Here is a tiny trained network, its code and every weight. The questions are about switching its units off for an input and a class, where a switched-off unit gives its printed mean instead of its output.

import numpy as np


def w(rows, s, z=0):
    codes = np.array(rows[::2]) - 128.0
    scale = np.full(codes.shape[1], s)
    scale[-1] = z or s
    return codes * scale


def f(y):
    return np.maximum(y, 0)


def log_softmax(a):
    a = a - a.max(-1, keepdims=True)
    return a - np.log(np.exp(a).sum(-1, keepdims=True))


def net(x, mask):
    res = np.array(x, float).reshape(1, 8) / 4 @ E
    y = f(res @ A[0][:, :-1].T + A[0][:, -1])
    res = res + np.where(mask, y, B[0][:, -1]) @ B[0][:, :-1]
    return log_softmax(res[-1] @ U[:, :-1].T + U[:, -1])


A, B = {}, {}
E = w([
[126,127,128,128],'x0',
[127,127,128,126],'x1',
[127,127,128,126],'x2',
[126,125,127,126],'x3',
[71,177,247,41],'x4',
[130,130,128,130],'x5',
[233,193,88,7],'x6',
[227,6,193,119],'x7',
],0.012)
A[0] = w([
[65,98,135,200,105],'N0',
[96,156,194,78,149],'N1',
[65,186,119,141,65],'N2',
[96,104,216,121,100],'N3',
[114,98,219,107,95],'N4',
[200,160,110,51,75],'N5',
[187,70,152,108,69],'N6',
[121,92,207,149,127],'N7',
[157,88,93,187,19],'N8',
[67,99,131,190,100],'N9',
[70,178,92,130,188],'N10',
[129,83,80,198,146],'N11',
[174,148,132,77,2],'N12',
[126,175,89,96,91],'N13',
[98,171,210,78,157],'N14',
[136,181,51,111,128],'N15',
[174,84,141,120,43],'N16',
[139,194,63,94,143],'N17',
[89,110,142,177,171],'N18',
[68,159,110,120,70],'N19',
[97,172,110,140,181],'N20',
[185,67,125,143,121],'N21',
[180,70,158,119,143],'N22',
[66,193,118,144,57],'N23',
[128,79,197,148,93],'N24',
[170,94,132,119,23],'N25',
[76,105,118,182,52],'N26',
[94,96,224,119,103],'N27',
[96,164,193,72,31],'N28',
[85,170,200,71,93],'N29',
[147,166,11,118,137],'N30',
[185,80,154,122,45],'N31',
[74,103,122,197,122],'N32',
[151,151,43,127,131],'N33',
[196,47,160,117,108],'N34',
[187,155,118,65,43],'N35',
[176,89,120,138,84],'N36',
[171,144,134,82,8],'N37',
[123,72,170,172,100],'N38',
[109,166,188,93,16],'N39',
[99,160,184,75,17],'N40',
[181,156,115,73,164],'N41',
],0.011,0.0082)
B[0] = w([
[120,177,66,142,214],'N0',
[64,86,157,197,225],'N1',
[57,90,155,207,184],'N2',
[182,68,188,80,204],'N3',
[177,73,189,79,207],'N4',
[71,167,85,183,237],'N5',
[101,180,68,155,208],'N6',
[161,82,194,89,205],'N7',
[58,53,188,198,175],'N8',
[115,189,66,134,204],'N9',
[130,190,70,129,220],'N10',
[76,139,104,188,223],'N11',
[37,48,186,245,170],'N12',
[178,122,140,70,178],'N13',
[63,82,175,204,242],'N14',
[199,110,143,65,208],'N15',
[148,201,53,106,174],'N16',
[196,108,136,76,221],'N17',
[95,128,124,166,205],'N18',
[79,82,162,185,169],'N19',
[155,166,88,91,195],'N20',
[89,155,115,171,216],'N21',
[69,104,152,185,227],'N22',
[51,54,181,228,185],'N23',
[170,67,193,91,195],'N24',
[167,208,44,89,157],'N25',
[174,199,43,95,177],'N26',
[178,70,199,73,214],'N27',
[138,231,23,122,194],'N28',
[77,166,63,185,221],'N29',
[212,111,154,42,234],'N30',
[144,210,31,99,189],'N31',
[113,174,74,147,210],'N32',
[195,113,137,64,206],'N33',
[65,144,105,192,244],'N34',
[27,114,149,219,203],'N35',
[97,175,92,136,179],'N36',
[26,76,198,224,165],'N37',
[143,75,191,106,196],'N38',
[188,220,39,60,172],'N39',
[149,212,32,118,181],'N40',
[187,172,76,68,236],'N41',
],0.011,0.012)
U = w([
[153,232,41,102,253],'0',
[50,68,173,207,91],'1',
[241,37,221,5,12],'2',
],0.016,0.0022)

Each question gives the input, the list of numbers given to net, and the class t.
The units are the neurons (one row each of A and B). Each row of codes is followed by its name. A weight is (code - 128) times the scale printed after its matrix; where a second scale follows, it is the last column's (A, B and U).
mask holds one flag per neuron, in row order. A switched-off neuron (its flag False) gives its mean, the last column of its row in B, instead of its output. The means were averaged over made-up inputs and are rounded, as every weight is.
A unit's drop is (log p(t) with every unit on - log p(t) with that unit switched off) / (log p(t) with every unit on - log p(t) with every unit switched off).
most important unit: the unit with the biggest drop
top k neurons: the k neurons with the biggest drops, biggest first
drop of u: that unit's drop, to one decimal
input [-2,-2,2,-3,-1,7,-7,-4], class 0: most important unit => N26
input [-1,-5,-8,4,8,7,7,5], class 1: top 2 neurons => N12, N14
input [5,-7,3,8,0,-3,-4,-4], class 0: top 2 neurons => N14, N26
input [-6,4,-2,6,0,-6,-7,-4], class 0: top 2 neurons => N26, N9
input [-6,6,-7,4,4,-8,1,2], class 1: top 4 neurons => N30, N14, N17, N15
input [7,2,6,5,8,-8,5,1], class 1: top 3 neurons => N14, N1, N12
input [-1,-2,2,3,-4,1,0,2], class 1: top 2 neurons => N41, N28
input [-8,6,5,-2,3,-1,7,8], class 1: top 2 neurons => N12, N37
input [7,5,-1,-7,-3,6,-8,-1], class 0: top 3 neurons => N26, N9, N0
input [7,-4,-6,3,7,3,2,2], class 1: top 2 neurons => N14, N1
input [-3,-2,7,8,0,-4,-7,-6], class 0: drop of N32 => 0.4
input [-3,-6,-2,0,-2,8,-5,-4], class 0: drop of N28 => 0.0
input [-5,6,-3,-3,1,-4,3,4], class 1: drop of N28 => 0.1
